Here is a tiny trained network, its code and every weight. The questions are about switching its units off for an input and a target symbol, where a switched-off unit gives its printed mean instead of its output.

import numpy as np


def w(rows, s, z=0):
    codes = np.array(rows[::2]) - 128.0
    scale = np.full(codes.shape[1], s)
    scale[-1] = z or s
    return codes * scale


def f(y):
    return np.maximum(y, 0)


def softmax(a):
    e = np.exp(a - a.max(-1, keepdims=True))
    return e / e.sum(-1, keepdims=True)


def log_softmax(a):
    a = a - a.max(-1, keepdims=True)
    return a - np.log(np.exp(a).sum(-1, keepdims=True))


def net(x, mask):
    ids = ['βγεζθμπστφω'.index(c) for c in x.split()]
    T = len(ids)
    res = E[ids] + P[:T]
    q, k, v = (res @ M[0].T for M in (Q, K, V))
    z = softmax(np.where(np.tri(T) > 0, q @ k.T / 2**0.5, -1e9)) @ v
    res = res + np.where(mask[0], z, O[0][:, -1]) @ O[0][:, :-1]
    y = f(res @ A[0][:, :-1].T + A[0][:, -1])
    res = res + np.where(mask[1:9], y, B[0][:, -1]) @ B[0][:, :-1]
    return log_softmax(res[-1] @ U[:, :-1].T + U[:, -1])


Q, K, V, O, A, B = {}, {}, {}, {}, {}, {}
E = w([
[118,108,123],'β',
[137,181,161],'γ',
[155,188,212],'ε',
[153,108,155],'ζ',
[17,128,213],'θ',
[6,21,10],'μ',
[152,137,137],'π',
[120,104,104],'σ',
[106,143,104],'τ',
[136,114,80],'φ',
[172,137,172],'ω',
],0.018)
P = w([
[169,50,113],'0',
[118,208,162],'1',
[65,78,1],'2',
[168,48,115],'3',
[116,210,161],'4',
[89,167,92],'5',
[169,50,113],'6',
[116,213,159],'7',
[87,167,94],'8',
[167,50,113],'9',
],0.016)
Q[0] = w([
[137,244,147],'h1',
[254,14,141],'h1',
],0.01)
K[0] = w([
[141,172,124],'h1',
[9,91,169],'h1',
],0.013)
V[0] = w([
[70,107,222],'h1',
[253,200,56],'h1',
],0.0073)
O[0] = w([
[73,99,198,253],'h1',
[254,120,71,9],'h1',
],0.0059,0.0032)
A[0] = w([
[99,204,163,136],'n1',
[249,148,152,122],'n2',
[173,148,174,85],'n3',
[130,148,88,128],'n4',
[222,127,88,147],'n5',
[153,74,80,166],'n6',
[131,175,147,70],'n7',
[102,193,167,8],'n8',
],0.021,0.014)
B[0] = w([
[206,108,79,249],'n1',
[139,35,104,195],'n2',
[59,74,180,174],'n3',
[35,97,159,142],'n4',
[14,254,12,157],'n5',
[215,175,188,179],'n6',
[30,132,215,159],'n7',
[45,176,92,174],'n8',
],0.0095,0.014)
U = w([
[250,52,199,133],'β',
[140,94,94,45],'γ',
[100,147,243,192],'ε',
[191,174,186,253],'ζ',
[92,134,115,143],'θ',
[113,132,123,146],'μ',
[109,153,100,79],'π',
[137,169,163,143],'σ',
[129,45,79,76],'τ',
[84,219,178,101],'φ',
[185,113,98,206],'ω',
],0.015,0.0056)

Each question gives the input, a string of symbols that net reads in full, and the target symbol t.
The units are the heads (2 rows each of Q, K, V and O) and the neurons (one row each of A and B). Each row of codes is followed by its name. A weight is (code - 128) times the scale printed after its matrix; where a second scale follows, it is the last column's (O, A, B and U).
mask holds one flag per unit, heads first, then neurons. A switched-off unit (its flag False) gives its mean, the last column of its rows in O or B, instead of its output. The means were averaged over made-up inputs and are rounded, as every weight is.
A unit's drop is (log p(t) with every unit on - log p(t) with that unit switched off) / (log p(t) with every unit on - log p(t) with every unit switched off).
The circuit of an input: a set's keep is (log p(t) with only the set's units on - log p(t) with every unit switched off) / (log p(t) with every unit on - log p(t) with every unit switched off). Starting from all 9 units, units are removed one at a time, each time the one whose removal leaves the highest keep (on an exact tie, the one counted first), for as long as the keep stays at least 0.8.
units of the circuit, in order: the units of the circuit, biggest drop first
most important unit: the unit with the biggest drop
top k neurons: the k neurons with the biggest drops, biggest first
drop of u: that unit's drop, to one decimal
input ε ε ω φ ε ω φ, target π: units of the circuit, in order -> (n5; h1)
input μ γ θ π, target ε: units of the circuit, in order -> (h1)
input ω ε φ ζ μ ε θ ω, target τ: top 3 neurons -> (n2; n6; n1)
input μ β β β ε θ ε β, target ζ: top 3 neurons -> (n2; n5; n3)
input μ μ ζ θ φ, target π: units of the circuit, in order -> (h1; n5)
input μ ω ζ ζ ω γ θ ζ τ β, target ε: units of the circuit, in order -> (n1; h1)
input ε ζ γ ζ γ β φ θ ζ σ, target ε: units of the circuit, in order -> (h1; n1)
input ε ε φ φ θ β γ, target ε: top 3 neurons -> (n2; n1; n6)
input ε ζ β ζ, target ω: units of the circuit, in order -> (n5; h1; n6)
input π ε ζ ζ, target ω: top 4 neurons -> (n5; n6; n2; n7)
input ε τ μ τ β ζ σ, target β: drop of n5 -> 0.7
input ε γ π μ φ ε φ, target β: drop of h1 -> 2.2
input ζ γ φ, target φ: drop of h1 -> 0.3
input ε ε θ π ε θ β, target ε: most important unit -> h1
